Each row is followed by its class.
 22  15 -20  -2   7   4  -7  14 -17  -2 -10   4  -9 -10   3   3  -4  26 -13  19  10  -4  10 -14  20  18  14  22  28  -3  10  -9   8  -1 -29
<75>
 22  -2  18  50  43 -11 -58   1   1  13  14  30  71 -22  16  14   6  35  31 114   3  -8  66 -12   1   8 -21   8 -25 -12  16 -69 -35  62 -29
<164>
 14  -3  10  40  20  -7 -34   7   0  -8   1  24  43 -28  10  20   4  27  17  66   1 -11  58 -13   3   5 -25  17 -28  19  11 -30 -21  49 -13
<149>
 13  14 -54 -18  15 -25 -17 -17 -19  26  -4 -20 -38  -1   7 -26  -8  22 -16  -8  17  16 -22 -14  33  23  35  11  40 -22  15 -12  -3  -5 -49
<136>
 16   7  21  39   7   4 -18  13   9  -6 -19  28  57 -32   6  23  21  17  33  51 -22 -36  64 -16 -15   6 -35  22  -4  15   4 -19 -10  60 -12
<79>
  0  -5 -11  -7   1 -18 -13   0   4  10  -3  -4  20  -5  10   0  -9 -11  23  11 -10   2  18  17  -4   4   1 -14 -14  -1  -7  -4 -17  17  13
<164>
-16   5  -1 -42  -5  25  31   1 -10  13   8 -35 -66  52 -12 -35 -10 -13 -32 -65  25  27 -48 -20   7  -4  19 -26   9  -5 -17   9  43 -66  -4
<2>
 18   3 -34  17  10  -9  20   3 -11  17 -16  20 -18   4   4   4   3  20  -1   3  19  -8   7 -18  16  25  20  -2  24  -1  10   7  17   0 -20
<75>
 33  13 -24  17  20  -1  17   6  -2   4   4  40   8 -25   8   2   9   9  23  45  13   6   8 -18   0  22  13  19   8  -2  14  -5 -24   3 -32
<136>
  4  22  10   5 -24 -11  22   3   7   1   2  20   0 -23   3   1  -1 -18  10 -10   2 -14   8  -8 -15   2   8  10  17  22  -4  30   0   4  -5
<136>
 36   2  43  61  18 -17 -21  -5   2   9  37  29  29 -22  15  15 -19  10   7  86  38  10  39  -5   8   7  -7  20 -49  19   3 -39 -16  32 -36
<47>
 25 -26 -63   4  42  14   0   9 -26  25 -35 -20 -19  37 -10 -10  15  48  -2  -9  -9 -10 -17 -20  35  30  16  12  47 -30  21 -37  25 -13 -17
<79>
 47 -22 -35  42  20 -12  28   1 -10  13   9  30 -16   2  -3  18 -13   7 -10  21  29  -1 -12   1  17  31  29  20 -10  24  19   9  -5 -25  -1
<149>
 -3  12 -20 -26   5  37  35  19  -4 -12 -21   7 -13  13  -9  -5  18   5   5 -21  -8   3  -5 -26  -9   0  -5  -2  18  -8  -2  10  13 -20  -2
<79>
 35   1  -9 -12 -21 -10  14  23  -3   3   5  -9   3 -12   0   1 -26 -21   0  -4  -3   4 -16  15 -10  20  23  20  13   7 -10  18 -11 -13   3
<2>
-12  20 100  -7 -28  39 -10  34  25 -30  12   8  38 -19 -10  10  16 -25  18  13 -22 -31  36  -9 -53 -26 -46   9 -26  32 -19   7   2   8  35
<2>
-51 -15  17  21  23  10 -16 -26   3  -5   2  -9   4  21   9  15   8  23  -8   3  14   6  36 -11  32 -21 -43 -32 -89  16  -3 -16  11   9   8
<165>
-30   0  11  40  16  -8 -19 -13   9   5 -13  18  26  -8   8  12  22  22  31  21  -4 -20  56 -13   4 -13 -36 -21 -52   8   2 -13 -11  48  -1
<47>
-15  24 -38 -35   3 -11 -38 -26  -3  17   1 -28 -16 -10  -8 -32   8   6  -2 -19  11  22 -27   6  -6  -4  11  22  16 -40  21 -16 -36  16 -36
<103>
 79  -9  -6  22 -24   1  43  62  -8 -29  13  24  41  -5  -4  31 -42  -6 -17  56   8   5  -4   7  -3  40  37  48  53  43 -21  20  17 -27   4
<81>
 -6  24  19 -33 -32  13  19  35   1 -26 -11  -7   0 -13 -13   1   0 -10 -16 -27 -15 -19  -5 -14 -16  -5   8  14  55  25 -10  33  19 -24  14
<81>
 50  -1  -2  35   4 -13  13  15  -3   6   5  28  10 -31  -1  18  -3   1   7  35  -2 -26   1   2   1  26  23  38  25  19  15   4 -14  -8  -3
<136>
 34  -9 -27  18   8   3  28  26 -18  -5   1   3  -3  18   0  16 -23  26 -37  28  25  12 -10 -23  31  25  32  20  33  23  -4   0  30 -27 -24
<81>
-13   4 -12 -40 -18 -24   0 -11  -6  12   0 -28 -24  -5   9 -11 -17 -27   6 -33  -7  16 -28  23   6  11  20 -20  -9  -2  -7  21  -8  -4  11
<201>
 15  -3  31  27 -13  21  18  30   6 -30   8  34  34  -1   2  40 -25   4 -28  34   5 -10  34  -9   4  -6  -7   6 -14  50 -11  11  16  -3  28
<164>
-40 -20  18 -11   0  -6 -16 -21   9   1   0 -23   3   2  11   9  -3 -19  28 -21 -16   4  23  34   1 -24 -38 -24 -80   8 -19  11 -11  18  35
<79>
 -9  19  37   9  -7 -14  -3 -20   8  10  25   0 -18 -14   8  -7 -10 -22   3   1  27  11   5   7  -1 -10   1  -7 -42  12  -2   7  -7  -7 -10
<47>
-62  34 -11 -70 -25  -8 -10 -22  -2   7 -24 -44 -56  -2  -4 -36  10 -16  -2 -99 -16  -5 -24  -2   0 -25   0 -24   0 -16  -1  31  -4 -14   2
<47>
 30   1 -10 -10 -12  23  23  42  -7  -7 -20   3   0  -4 -19   3  10   2 -10 -12 -18 -33 -20 -16 -20  17  17  20  69  14   6  10  13 -27  11
<103>
 -7  13  -6  -4 -10  -5  18   6   5  -1 -15  12  -7  -4  -2  -5   5  -6   6 -31  -1  -6  10 -14 -16  -3   2   1   8  13   0  21   9   9   1
<149>
 -9  13  13 -15  -2  30 -19  29  -2 -14 -28 -13  22  -7  -9  -1  22  22   6  -4 -34 -31  24 -24  -8  -4 -24  10  18  -1  -1 -16   0  14   4
<2>
 28  -5 -13 -26 -29  19  40  47 -10 -17 -14 -14  -4  20  -5   5 -21 -10  -8  -9  -9   7 -24   6  -9  17  24  17  38   6 -25  19  34 -34  16
<75>
-38  -7 -49 -21  34 -33 -30 -53  -7  50 -16 -26 -53  -4   4 -30  29   5  30 -60  -7  -7 -17   6  26  -6   5 -18 -21 -36  31  -6 -26   7 -12
<136>
 -9  -6  58  19  17  29 -19   8   7 -10   9  -2  28   7   4   9   8  13  13  41  -1  -1  40 -10  -4 -18 -42   3 -43   9 -13 -36  15  23  -3
<79>
-15   9  13  -8  -4  17 -19  19   3 -12 -17   0  32  -4  -1   8   5  15   2   7 -24 -19  31 -13  -4 -12 -18  -1   9   8   3  -9   1  20   6
<164>
-26   2  71  12   1  13 -11 -13   8  -7  25   5   6  -4  13  12  -1 -12   5  21   8   6  27   2   2 -21 -26 -20 -67  24 -10 -10   7   7  11
<201>
-29   2  53   5  -5  -6  17 -26  11   0  41   4 -38  10   8   1 -25 -35 -15 -16  43  30   0  11  -1 -28  -7 -26 -86  39 -15  26  13 -29  13
<149>
-46   7  51 -27  -3  22   3   5   9  -3   6 -24 -19  16  -4 -14  13 -15   2 -32  -1   4   4 -10 -16 -30 -20 -21 -17  13 -15   3  26 -23  10
<81>
 65 -12  31  14 -31  21   5  74   6 -43 -15  12  86 -25  -2  33 -10   2  20  79 -43 -25  26  -7 -48  17 -11  53  50  24 -22 -16   0  20  14
<103>
 25  20 -50 -25  15   5  28   0  -8  10  -9  13 -33  -8  -3 -16   9   2   2 -14  13  12 -21 -17   9  21  24   7  26 -16  14  15 -10 -21 -35
<79>
 12  32 -12 -31 -18  17 -15  24   7 -18 -12 -17  32  -1 -19 -25  16  15  -3  10 -14   4 -18 -10 -29   4   0  55  48 -33   8 -25  -8  11 -24
<165>
 -6  25   7  -7 -20 -19  -8  -4   3  -5   0  -3  -9 -19   1  -2  -9  -3  -9  -8   5  -8   6  -3   5  -3   6   1   0  14   0  20  -5   1  -5
<47>
-87   1 -31 -52  23   5 -48 -54   0  27 -12 -62 -34  25  -3 -43  35  13  19 -53  -1  28 -18  -1   7 -40 -28 -35 -50 -55  12 -31 -26  16 -13
<103>
 25  37 -25 -15 -12 -27   5   8  -2  22 -19  15 -16 -35   1 -16  11  -2  14 -11   1 -23   0 -15 -14  29  29  15  63 -10  21  21  -8  10 -37
<75>
 21  -9 -22   6  -1  13  18  19 -18 -13   2   1  -4  15   0  15 -24  19 -33  21  23  13  -5 -23  22  11  16   3  17  25  -8   0  22 -22 -11
<103>
 -4  23  22 -13   5 -27  -7 -25   4  26  31  -4 -34 -24   9 -18  -6 -28   3  -7  34  15 -13   5   0   4  19  -1 -13   6   9  14 -15 -15 -35
<81>
 11  -7 -19 -29   0  10 -17  32  -8  -3 -33 -34  26  11  -3  -7   6  13  20   4 -40 -10   0  -2 -10  12  -7  20  34 -23 -11 -25  10  21   1
<79>
-22  15  33   5  -8 -16 -31 -21   7  -6  14   3   8 -45  11  16  -4 -10   3  19   8 -10  32   2  -5 -15 -22  -7 -35  26   6  12 -30  22  -3
<103>
-20  10  63   7   0   1 -14 -11  18  -3  22  -3  11  -9   7   0   7 -13   9  15  12   0  27  -2 -12 -18 -29  -5 -54  13  -5 -10   1   3   4
<165>
 32  46  -9 -40 -31   3  56  24   4  -9  -3  26 -30 -35  -2  -7  -1 -37  -5 -23   1  -1 -39  -2 -23  29  48   7  46  15   3  56 -10 -39  -5
<201>
-35 -15 -29  23  48   5 -67 -36  -2  14 -12 -21  25  22   3 -14  33  56  26  43  -3  16  31  -5  24 -19 -44   3 -71 -50  14 -78 -32  56 -35
<47>
  3 -11  17  29   6  -1  11  -8   4   3   2  16  -3 -11  -3  23  -3  -5   6  -4   4 -21  12  18   7  -2 -11   7 -35  29  10  19  -1  -4  25
<79>
-21  -7  -8  -8  30 -22  -5 -39  -9  36  26 -21 -50  21  14 -20  -9  -3  -5 -16  46  37 -16  -5  33   0  16 -25 -37  -9   4  -7   6 -22 -32
<81>
 15   9 -18  -1   8  -9 -20   4 -12   0   0  -3  -1 -10   5  -4  -6  20  -8  23   3   1   4 -12  21  11  14  22  25  -1   6 -15   2   6 -24
<136>
 55  27 -48  17  20 -32  26 -14   0  22  20  59  -9 -40  13   0 -14  -4   8  49  46  19   0  -8   8  38  46   4  10   1  31  16 -48  -9 -43
<164>
-15  44  21 -60 -36  -8  25 -18   7  15  12 -29 -65 -10  -5 -37 -11 -54 -12 -80  17  11 -49  15 -15  -7  29  -1  20   2  -4  50  13 -44 -10
<79>
-12 -37  34  60  26  13  11 -13   3   0   8  29  -1   8   3  44   4  11   4  19  16 -20  38  16  28 -11 -33 -15 -94  39   2   1   6  -7  39
<75>
 31 -28 -22  46  34 -17  12  -5 -11  20  10  21  -9  -1   2  22  -6  16  -6  26  28  -5   2   1  32  25  19   9 -11  21  18  -3  -3 -15  -4
<81>
 72 -11 -71  22  39 -18   8  20 -24  31 -13  13  -6  -6  -8  -5   9  35  -2  32  11 -12 -20 -21  28  57  53  38  82 -18  33 -26  -6 -13 -43
<81>
-34  -8  10   8  17  19 -27 -24   5  -6   4  -9   4  20   0   2  13  23   6  12  13  19  20  13  16 -27 -35   9 -72 -17  -2 -28  -7  20   1
<75>
 61  25  37  43  12  -8 -15  23   3   2  34  50  50 -49  14  20 -28   3   0 100  25   3  30   0 -19  27  16  39  14  17  22 -22 -33  30 -46
<164>
 12  22  23 -18 -51  29  59  47   0 -30 -13  22   2  -1 -10  17  -9 -23 -19 -33 -20 -21 -11 -15 -27   3  19  11  49  39 -18  50  35 -28  33
<201>
 19  18  73   7 -34   4  29  15  10 -20  44  28   1 -22   7  19 -32 -41 -15  24  22  10  -2  12 -16  -1  14   1 -17  48 -15  36  11 -22  15
<201>
 23  -8 -16  41  11  -6  20  13   1   3  -5  28  24  12   5  15  -6  25 -12  30  15  -1  23 -28  11  19   0   3  -3  16   1  -8  19  14 -28
<165>
-68   8  41 -18 -17  24 -14 -34  17 -21  15 -15  -5   8  -3   4  13 -16  -2 -27  -2  16   4  27  -3 -47 -36 -13 -90   6 -12  10 -15   7  40
<201>
 19 -40 -34  17  30   1 -10   1 -15  15  -3 -16   9  31   9   5  -9  30  10  31   6  16   6  -4  32  18  -3  -5 -38 -14 -10 -37  -4   4  -3
<2>
 43  39 -62 -31 -10 -10  -4  20 -12  10 -12 -12  -4  -9 -12 -39  -1  17  -7   8   6  13 -48  -7  -6  26  54  55  78 -46  17 -15 -16   1 -57
<47>
-45 -24   7   3   0  34  34   0   2  -5 -16 -10 -38  46 -15   5  10  -1 -19 -69  -6 -13 -17   2  16 -26 -18 -34 -46  23 -11  22  36 -44  47
<47>
 -2  26  -7 -18   6  32   9  32   3 -20 -32  16  18  -8 -10 -10  37  15  33   6 -28 -17  18 -26 -22   0 -17   2  17 -15  -1  -8 -11   6  -8
<47>
 11   1  -6  26 -13 -11  48   4   2  -2   8  37 -16   9   2  15 -23 -11 -18 -14  33   6   2 -12  -1   6  19  -2 -12  41  -5  40  22 -14   7
<149>
-12  10 -31  -7  33  17   9  -7   2  12 -16  21  -1   5   0 -11  29  16  24   7   3   5  17 -26   5   0  -8 -27 -12 -19  15 -19 -20   3 -11
<164>
 20   3 -28   7  -2   4  18  18  -9   5 -15  12   3   5   1   3   0  16  -6   8  10  -4   5 -34  -3  14  14   5  37  10  -1   0  15   6 -23
<103>
 37  28 -35 -30 -16  -4  21  23 -16   5  -6  -4 -35  -6  -5 -18 -24   5 -33 -22  16   3 -35 -17   1  32  49  19  77   1   8  24  11 -32 -31
<2>
 14  29  43  13 -33   7  17  35  21 -27 -14  31  56 -34  -5  16  18 -10  18  20 -23 -39  38 -18 -43   1 -22  30  16  28  -8  15   1  28   6
<165>
